Below are the code and all the weights of a small trained network. Each question names an input and a class and asks about switching units off, where a switched-off unit gives its printed mean instead of its output.

import numpy as np


def w(rows, s, z=0):
    codes = np.array(rows[::2]) - 128.0
    scale = np.full(codes.shape[1], s)
    scale[-1] = z or s
    return codes * scale


def f(y):
    return y / 2 * (1 + np.tanh(0.7978845608 * (y + 0.044715 * y**3)))


def log_softmax(a):
    a = a - a.max(-1, keepdims=True)
    return a - np.log(np.exp(a).sum(-1, keepdims=True))


def net(x, mask):
    res = np.array(x, float).reshape(1, 8) / 4 @ E
    y = f(res @ A[0][:, :-1].T + A[0][:, -1])
    res = res + np.where(mask, y, B[0][:, -1]) @ B[0][:, :-1]
    return log_softmax(res[-1] @ U[:, :-1].T + U[:, -1])


A, B = {}, {}
E = w([
[126,127,128,140,123,131,123,140,131,128,120,121],'x0',
[132,133,127,129,127,131,126,132,131,124,127,118],'x1',
[255,113,81,127,110,139,79,90,157,143,62,156],'x2',
[117,131,118,123,126,128,116,132,137,120,128,126],'x3',
[131,151,199,154,140,176,140,135,183,50,148,187],'x4',
[125,123,128,131,136,125,117,121,129,119,126,122],'x5',
[149,85,134,89,176,186,60,196,102,158,158,130],'x6',
[124,128,124,119,134,126,124,120,130,123,132,129],'x7',
],0.017)
A[0] = w([
[134,128,110,98,93,68,157,148,93,119,128,93,151],'n0',
[41,118,139,122,124,87,149,149,79,170,179,44,206],'n1',
[82,129,129,114,148,76,126,135,84,152,137,63,175],'n2',
[60,181,254,133,156,148,138,167,136,54,188,159,120],'n3',
[75,172,171,166,117,111,177,109,174,72,154,125,155],'n4',
[178,125,152,131,107,171,103,110,191,85,99,210,79],'n5',
[86,180,142,187,93,103,193,95,185,89,143,140,191],'n6',
[103,180,132,163,70,72,203,61,132,85,61,118,254],'n7',
[112,104,154,98,201,187,131,198,107,143,184,96,148],'n8',
[151,130,165,145,147,193,126,149,181,83,137,194,152],'n9',
[176,140,72,171,58,67,152,41,138,159,73,115,189],'n10',
[181,77,83,69,161,159,45,153,97,217,109,107,124],'n11',
[189,138,156,153,130,166,103,111,183,89,105,193,83],'n12',
],0.0088,0.0084)
B[0] = w([
[121,150,146,98,68,94,101,123,149,155,129,113,168],'n0',
[108,105,218,60,117,114,175,160,52,69,127,99,247],'n1',
[138,77,174,81,81,132,113,168,64,96,140,104,200],'n2',
[143,151,69,203,208,193,113,61,183,145,114,212,241],'n3',
[168,87,119,139,130,136,193,103,134,1,54,172,212],'n4',
[87,87,189,34,91,92,142,193,44,129,164,78,195],'n5',
[167,61,131,110,73,108,202,83,177,38,65,134,221],'n6',
[125,138,117,93,44,71,138,60,164,86,46,136,252],'n7',
[105,148,183,144,184,190,107,143,111,144,199,144,221],'n8',
[69,122,200,169,176,138,169,157,125,92,178,135,204],'n9',
[90,200,86,127,47,82,62,59,181,158,110,116,243],'n10',
[239,87,62,137,169,214,140,144,155,102,77,208,249],'n11',
[122,106,236,16,90,79,125,159,57,93,183,81,193],'n12',
],0.0079,0.018)
U = w([
[54,127,185,78,68,66,173,127,118,108,124,58,242],'0',
[211,93,82,172,137,179,157,111,187,109,62,199,90],'1',
[123,98,181,86,149,172,112,212,70,145,211,102,224],'2',
[58,182,149,254,210,191,126,128,166,147,212,160,2],'3',
[121,229,56,144,77,97,52,76,189,206,105,108,15],'4',
],0.0098,0.0024)

Each question gives the input, the list of numbers given to net, and the class t.
The units are the neurons (one row each of A and B). Each row of codes is followed by its name. A weight is (code - 128) times the scale printed after its matrix; where a second scale follows, it is the last column's (A, B and U).
mask holds one flag per neuron, in row order. A switched-off neuron (its flag False) gives its mean, the last column of its row in B, instead of its output. The means were averaged over made-up inputs and are rounded, as every weight is.
A unit's drop is (log p(t) with every unit on - log p(t) with that unit switched off) / (log p(t) with every unit on - log p(t) with every unit switched off).
The circuit of an input: a set's keep is (log p(t) with only the set's units on - log p(t) with every unit switched off) / (log p(t) with every unit on - log p(t) with every unit switched off). Starting from the 12 units with the biggest drops (on a tie, the unit counted first), units are removed one at a time, each time the one whose removal leaves the highest keep (on an exact tie, the one counted first), for as long as the keep stays at least 0.8.
units of the circuit, in order: the units of the circuit, biggest drop first
most important unit: the unit with the biggest drop
top k neurons: the k neurons with the biggest drops, biggest first
drop of u: that unit's drop, to one decimal
input [-2,-6,1,6,-7,8,-5,-6], class 4: units of the circuit, in order	(n10)
input [6,-5,3,1,1,2,-8,6], class 0: top 2 neurons	(n3, n6)
input [-1,-2,-4,1,1,1,-5,8], class 1: top 2 neurons	(n3, n4)
input [-3,5,2,-2,8,-3,8,1], class 2: top 2 neurons	(n12, n5)
input [-4,-5,-3,4,5,8,1,8], class 3: top 3 neurons	(n11, n7, n9)
input [1,8,-8,-4,0,-3,3,-7], class 2: top 3 neurons	(n1, n2, n10)
input [-7,-4,-8,8,6,2,-1,7], class 1: top 3 neurons	(n4, n3, n6)
input [4,7,-7,-2,3,1,1,0], class 3: top 2 neurons	(n3, n11)
input [1,1,0,-1,6,-3,3,5], class 3: top 2 neurons	(n3, n1)
input [1,5,-5,4,8,-3,1,-2], class 3: top 2 neurons	(n9, n11)
input [1,6,5,2,-2,6,0,0], class 4: top 2 neurons	(n10, n4)
input [5,-2,-7,6,2,1,-5,-4], class 1: drop of n3	0.7
input [-7,-4,-1,-3,-8,7,4,-3], class 2: drop of n12	0.0
input [5,6,6,-8,4,3,1,8], class 2: most important unit	n7
input [-1,5,2,3,8,-6,-8,5], class 0: drop of n11	0.3
